Rows, each followed by one of two labels for a hidden trait (new trait and labels in each part)
In the rows, 128 means zero.
[189 152 154 173 137 153 151 132 128 234 169 171 171 135 139 130 133 123
 142 130 132 149 135 133 130 129 123 140 149 141 123 126 130 142 125 131
 119 112 121 128 126 131 131] : P
[179 142 126 125 112 150 174 125 134 144 169 133 133 120 153 129 137  86
 119 135 140 143 129 135 126 127 132 151 155 138 127 123 139 129 133 125
 119 125 122 137 121 146 135] : K
[206 150 170 178 127 161 139 115 101 154 176 128 156 124 137 126 103 111
 148 117 109 147 137 135 125 131 110 155 144 146 107 128 138 170 105 140
 107  82 113 129 135 137 139] : P
[148 131 135 134 116 144 116 119 122 138 153 130 144 123 144 129 139 124
 152 139 153 211 172 148 185 137 131 172 171 172 135 139 145 224 164 138
 129 145 123 135 128 145 136] : K
[200 151 153 156 125 151 160 124 116 159 179 124 139 125 141 129 117 102
 132 126 127 132 138 135 129 128 120 150 156 138 121 122 139 147 119 131
 112  99 116 129 127 131 131] : P
[134 129 138 134 119 140 132 118 114 125 146 119 134 124 133 127 114 116
 137 124 120 137 126 132 122 129 120 143 143 142 123 129 135 177 145 138
 132 160 125 138 156 184 153] : K
[148 137 144 133 118 153 165 121 108 161 179 121 132 126 142 128 109  94
 132 129 131 137 157 138 145 130 119 159 175 161 132 126 139 219 173 140
 137 185 120 141 158 179 149] : K
[174 145 131 162 145 128 133 145 152 239 128 189 174 141 135 132 169 157
 134 142 149 153 135 125 130 128 140 113 111 122 137 131 125 104 137 123
 138 140 135 128 121 122 122] : P
[163 142 147 155 129 153 153 130 125 246 183 183 193 140 147 132 156 143
 157 140 152 177 163 139 149 131 124 145 142 142 124 125 134 146 123 130
 116 104 121 131 126 128 130] : P
[102 123 124 130 138 118 111 131 126 115 105 127 127 132 116 127 130 149
 136 126 131 128 139 129 142 131 131 127 133 144 142 137 130 216 190 140
 167 240 137 140 169 183 146] : K
[183 137 132 132 109 150 144 118 126 142 173 126 126 116 153 128 135  94
 126 131 123 154 124 134 143 129 127 161 153 148 123 133 148 192 157 133
 130 176 124 145 136 181 149] : K
[147 136 140 146 127 143 137 128 125 221 162 177 188 140 144 132 161 145
 167 144 160 199 170 141 163 133 127 148 147 144 126 129 134 146 127 131
 120 115 122 129 129 130 131] : P
[169 136 127 135 121 140 146 127 138 198 157 164 174 135 152 133 179 147
 154 157 183 233 182 150 193 134 139 155 153 146 136 132 139 141 142 125
 123 129 126 131 110 121 124] : P
[168 147 139 126 115 159 194 128 122 197 198 137 129 125 152 130 121  76
 120 134 142 126 151 138 140 127 122 155 174 140 131 115 135 147 144 127
 119 139 115 137 142 158 138] : K
[232 168 157 164 128 171 196 133 126 235 199 143 143 130 151 131 128  82
 121 135 143 121 150 137 139 127 119 156 167 134 130 113 133 132 128 123
 112  91 113 130 118 112 125] : P
[143 125 138 135 118 135 114 115 113 110 143 117 142 121 132 125 113 123
 138 119 108 145 120 128 122 130 119 143 138 142 115 134 138 171 114 139
 123 132 124 136 145 172 150] : K
[180 135 139 139 103 162 131 107 112 125 186 122 147 114 157 126 131 104
 150 133 140 215 157 145 181 137 126 190 179 180 125 142 154 243 155 143
 119 124 119 139 125 154 145] : K
[124 135 136 157 151 128 126 144 138 230 127 189 182 150 123 133 156 175
 152 139 153 153 154 130 144 130 131 117 120 122 136 128 120 122 137 129
 141 147 134 126 141 131 126] : P
[146 128 130 132 120 133 126 122 125 135 143 128 145 125 130 129 136 134
 146 136 141 200 163 144 189 136 134 162 170 166 140 142 142 196 174 137
 141 174 131 136 134 146 135] : K
[150 138 135 131 124 147 171 130 122 160 163 130 122 130 137 130 123 105
 125 131 140 127 160 139 155 130 126 153 174 149 144 124 135 217 193 136
 149 215 124 140 159 171 143] : K
[164 149 144 127 121 167 213 131 117 223 200 136 135 135 139 133 130  93
 138 146 180 170 212 154 198 135 126 175 212 163 153 116 134 214 183 130
 130 157 113 132 140 127 129] : K
[242 163 157 176 122 172 171 127 126 252 212 160 164 127 158 131 137  93
 132 134 133 147 137 137 136 128 122 158 161 140 117 122 141 142 115 127
 102  76 113 131 113 121 130] : P
[184 131 148 144  92 159 118 100 105  92 190 114 147 107 160 125 117  95
 153 125 117 216 139 146 169 137 121 197 174 184 115 148 163 255 151 149
 115 114 116 142 131 169 150] : K
[178 151 138 150 136 149 177 145 146 255 170 194 184 148 145 135 174 135
 139 151 176 158 162 138 155 128 134 137 149 132 140 120 127 111 140 119
 128 131 124 128 119 116 119] : P
[165 147 157 165 132 166 166 128 113 255 201 175 194 141 145 132 134 132
 161 133 145 155 167 140 146 131 115 152 158 144 121 120 131 163 118 133
 111  90 113 131 137 127 135] : P
[147 139 141 145 125 150 160 129 125 228 173 171 185 142 148 134 163 145
 161 146 168 197 177 144 162 133 126 152 156 144 128 126 134 145 126 128
 118 106 120 129 121 125 130] : P
[152 135 139 136 125 150 152 126 116 184 168 150 169 138 143 132 153 140
 166 148 174 208 200 151 191 136 129 160 165 156 134 127 135 169 143 136
 118 129 119 129 130 129 130] : P
[206 155 163 179 129 163 153 123 114 195 180 146 160 127 142 128 117 113
 143 122 123 135 137 134 123 129 116 152 151 139 116 128 136 153 114 134
 110  90 115 129 129 127 135] : P
[176 145 120 135 136 134 184 152 161 255 150 199 171 149 144 138 197 154
 135 163 187 184 172 136 168 128 146 121 130 116 149 122 126  90 149 114
 139 154 133 128 113 109 114] : P
[201 154 169 165 114 180 180 111  88 150 214 115 142 120 147 126  86  76
 139 117 118 129 155 141 126 130 102 174 179 149 111 117 142 175 106 137
  93  53 101 128 135 131 141] : P
[160 137 139 141 119 148 157 128 128 215 164 173 185 138 148 133 166 147
 165 147 168 208 174 146 170 133 127 153 153 147 125 128 134 151 129 129
 119 108 121 130 122 121 128] : P

Part 2:
[114 132 137 109  89 126 199 134 124 136  90 117 137  88 141 119 124 115
 137 115 120 108 112 113 117 214 190 151 132 113  95 123 151 152 184 142
 134  99 136 136  99 123 141 124 188 166 126 130 104 128 135 152 110  72
 111 102  94 111 150 128 103 109  54  77 125 135  90 119 133 163 142 124
 146  75 106 131 129  79 179 122 153 156 122 122 153 132 128 124 108 115
 151 160  99 133 173 152 190] : duze
[111 151  96 153 163  81 109 137 117 129 133 129 105  96 127 130 139 133
 142 146 161 163 115 151 121 134 123 146 134 120 120 167  93 169 124 123
 130 133 124 157 147 126 118 135  80 148 126 130 119 164 143 143 142 189
 146 145 135 127 140 118 116 146 163 131 146 158 132 134 255 125 125 168
 116 165 132 116 106  94 123 137 154 114 157 122  91 110 107 108 137 191
 141  59 109 221 109 120  76] : barip
[113 162 121 117  48 138 116 124 118 124 125 127 118 152 139 115 131 131
 173 127  77 109 120 160 140 147 146 171 132 102 200 159 116 121  96 146
 137 123 114 114 127 120 165 123 127 124 124 146 108 147 128 141 160 136
 162 129  84 140 138 138 125 114 112 139 117 131 176 125 139 127 148 162
 148  56 121 145 147 125  98 112 139 157 122 133 140 120 147 125 104  95
 152 111 123 138 112 141 157] : barip
[111 202 155  86  38 141  52 111 115 148 148 129 113 225 137 120 122 115
 194  82  98 127 103 132 125 142 144 135 138  75 148 167  69 174 111 138
 148 130 117  77 143 129 162 125 128 133 125 175 120 153 131 148 169 167
 179 128  75 127 150 145 103 111 144 134 127 147 212 104  95 126 149 175
 138   6 162 142 115 122  96 116 162 181 127 184  67 114 145 132  97  93
 156 160 145 111  81 126  94] : duze
[144  91 129 135 127 113 138 112 129 120 122 130 139  95 125 126 130 147
 130 135 137  95 132 129 140 127 123 118 105 135  77 134 156  99 123 112
 119 128 139 154 123 129 136 130 123 142 133 106 119 117 125 120 142  83
 117 133 145 138 116 122 129 117 115 130 122 115  66 137 149 135 143  84
 131 158 120 122 143 155 130 123 111 115 123  92 188 136 102 127 136 115
  89 107 134 135 160 136 156] : barip
[139 135 149  78 107 127 129  97 123 130 117 135 135 164 166 103 127 134
 147 116 118 117 107 118 125 123 164 130 124 122  71 152 103 198 162 127
 127 115 129 114 128 119 151 120 169 164 123 145 119 140 129 163 131 126
 170 130 114 127 161 137  95 116 108 103 127 127 115 117 128 140 158 133
 146  84 116 134 118 107 135 122 165 129 121 130 112 122 128 132 105 117
 170 154 131 107 157 140 171] : duze
[156 105 128 138 119 106 119 156 140 127 139 117 140 125 255 139 120 134
 107 158 135 117 150 127 131 113 115 126 122  71 127  63 227 120 168 171
 117 119 188 117  59 138 132 135 146  93 128 136 146  86 123  97 109  76
 107 126 144 129 101 110 151 109 125 133 104 126 117 131 125 134 121 118
 146 137 122 154 137 140 128 127  73 138 162 132 230 130 110 125 104 108
 109 140 139 116  93 136 186] : barip
[132 142 137 136  81 128  92 115 124 161 149 141 132 107 104 120 127 157
 186 129 125  77 113  70 128 132 106 104 104  61  96 148 151  76 144 116
 129 134   1 151 107 137 111 144  91 134 129 124 132 111 128 139 204 121
 109 169 102 147 100 147 104  95 174 120 141 129 131 125 135 136 155 116
 155 124 109 144 145 146 101 133 125 119 150 128 225 127 120 112 123 105
  99 102 130 165  47 130  34] : barip
[ 97 166 137 112  95 193 144  77 109 137 115 155 121  95 106  95 141 153
 243  91 134 107  73 143 116 149 141 112 105 165  69 254  83 114 101 104
 161 144  94 187 166 114 118 125  97 192 127 102 100 174 136 188 245 182
 125 151 120 144 134 174  78 111 128  98 195 128 122 128 157 125  18 123
 129  90 117 105 123 105 132 131 204  39 113 117 103 141 113 132 167 118
 150 108 100 176 159 136  30] : duze
[101 135 119 122 116 141 173 129 119 131  95 123 124 100 133 118 129 129
 155 134 136 130 111 125 118 142 169 144 132 132 120 161 111 136 142 142
 136 118 113 156 131 119 135 123 141 175 126 118 102 151 128 154 146 131
 132 127 115 127 145 129 117 132  97 102 135 136 116 127 151 145 140 138
 136 117 118 118 121  81 158 126 168 136 128 116  94 129 134 121 127 144
 154 113  86 172 151 139 136] : barip
[ 85 159 111 159 111 142 156 182 120 147 126 111 115  71 126 119 128 113
 178 142 135 154 120 182 109 138 151 146 137  78 169 109 162  90 153 151
 142 121 146 157  89 131  79 145 105 122 128 123 127 119 140 135 140 125
  61 116  74 130  80 129 135 116 121 114 137 156 163 141 128 145 114 152
 133 106 121 137 130  93 151 147 115 159 208 149 166 122 138  93 127 141
 114  78  84 198 105 137  79] : barip
[152 128 137 125 117 123 114  92 128 125 124 138 134 168 181 129 131 147
 130 138 126 121 114 119 133 120 137 118 117 123  87 173  90 193 134 116
 123 115 121 120 138 116 158 114 149 160 122 148 128 144 124 160 140 144
 184 136   1 127 155 136 107 115 135 118 126 118 108 122 102 127 141 125
 143  98 110 145 116 115 107 121 147 114 125 122 124 139 110 129 107 114
 169 120 135 108 142 136 169] : duze
[ 89 167 136  77  28 182 161  99 113 136 105 138 131 123 110  92 129 116
 185  76  86  71  95 144 127 152 208 142 132 168 196 196 115  62 168 147
 153 135  76 133 146 116 143 119 129 158 129 114  96 134 127 147 206 103
 109 118  65 141 144 192  94  98  72  99 147 126 164 110 140 142 170 126
 144  13 105 123 161 134 147 110 186 157  54 132  94 135 196 132 148  72
 153 137  90 105 152 126  94] : duze
[118  10 141 114 105  99 151 127 126 143  92 120 142  61 113 155 113 103
  77 111  27 110 114  53 120 120 200 162 140 129   9 107 114 204 162 131
 115 120 144 121 125 153 152 126 184 174 132 128  83 132 147 139  93  24
 129 111 103  89 183  82  96 151  78  79 125 146   9 114 112 177 143 128
 120 175  95  90 137 109 203 121 164 156 116  32  73 129 112 151 106 165
 119 224 146 171 180 134 201] : barip
[140 130 127 128  69 132 104 123 128 126 122 130 138 160 158 123 125 132
 119 141  89  79 121 127 133 123 176 136 133 108 189 189 130 132 255 131
 155 116 121  97 119 123 164 190 152 134 125 151 120 120 117 136 137  83
 139 129  94 129 153 141 112 106 103 126 115 128 155 119 141 140 146 132
 162  75 118 159 152 134 120 112 136 151 115 131 148 135 170 136  99  81
 155 132 126  90 123 136 193] : duze
[129 149 143 115   1 108 111 127 125 117 152 128 120 184 103 125 127 134
 190  92 109 126 183 154 199 140   4 189 116  60 113 123 154 105 100 134
 159 124 137  98 118 137 173 132 217  73 127 149 124 129 123 120 144 129
 164 119  80 153  85 114 172  88 120 153  62 126 173 127  99 104 141 135
 130  38 138 160 129 156  76 117  91 154 139 149 220 122  98 127  90  68
 114 143 172 112 121 172 167] : barip
[140 123 143 132 185 109 134 132 137 134 124 119 126 131 139 148 123 112
  89 129 159 179 118 100 110 110 143  73 137 144  80  88  90 220 162 117
 119 124 144 117 133 133 113 129 147 156 127 157 136 166 137 129  72 143
 145 119 141 102 149  94 120 155 137 116 132 133  92 123 119 138 110 143
 107 186 132 111  95 100 235 140 139 123 143 131  66   1  99 133 118 189
 139 163 136 105 131 121 125] : barip
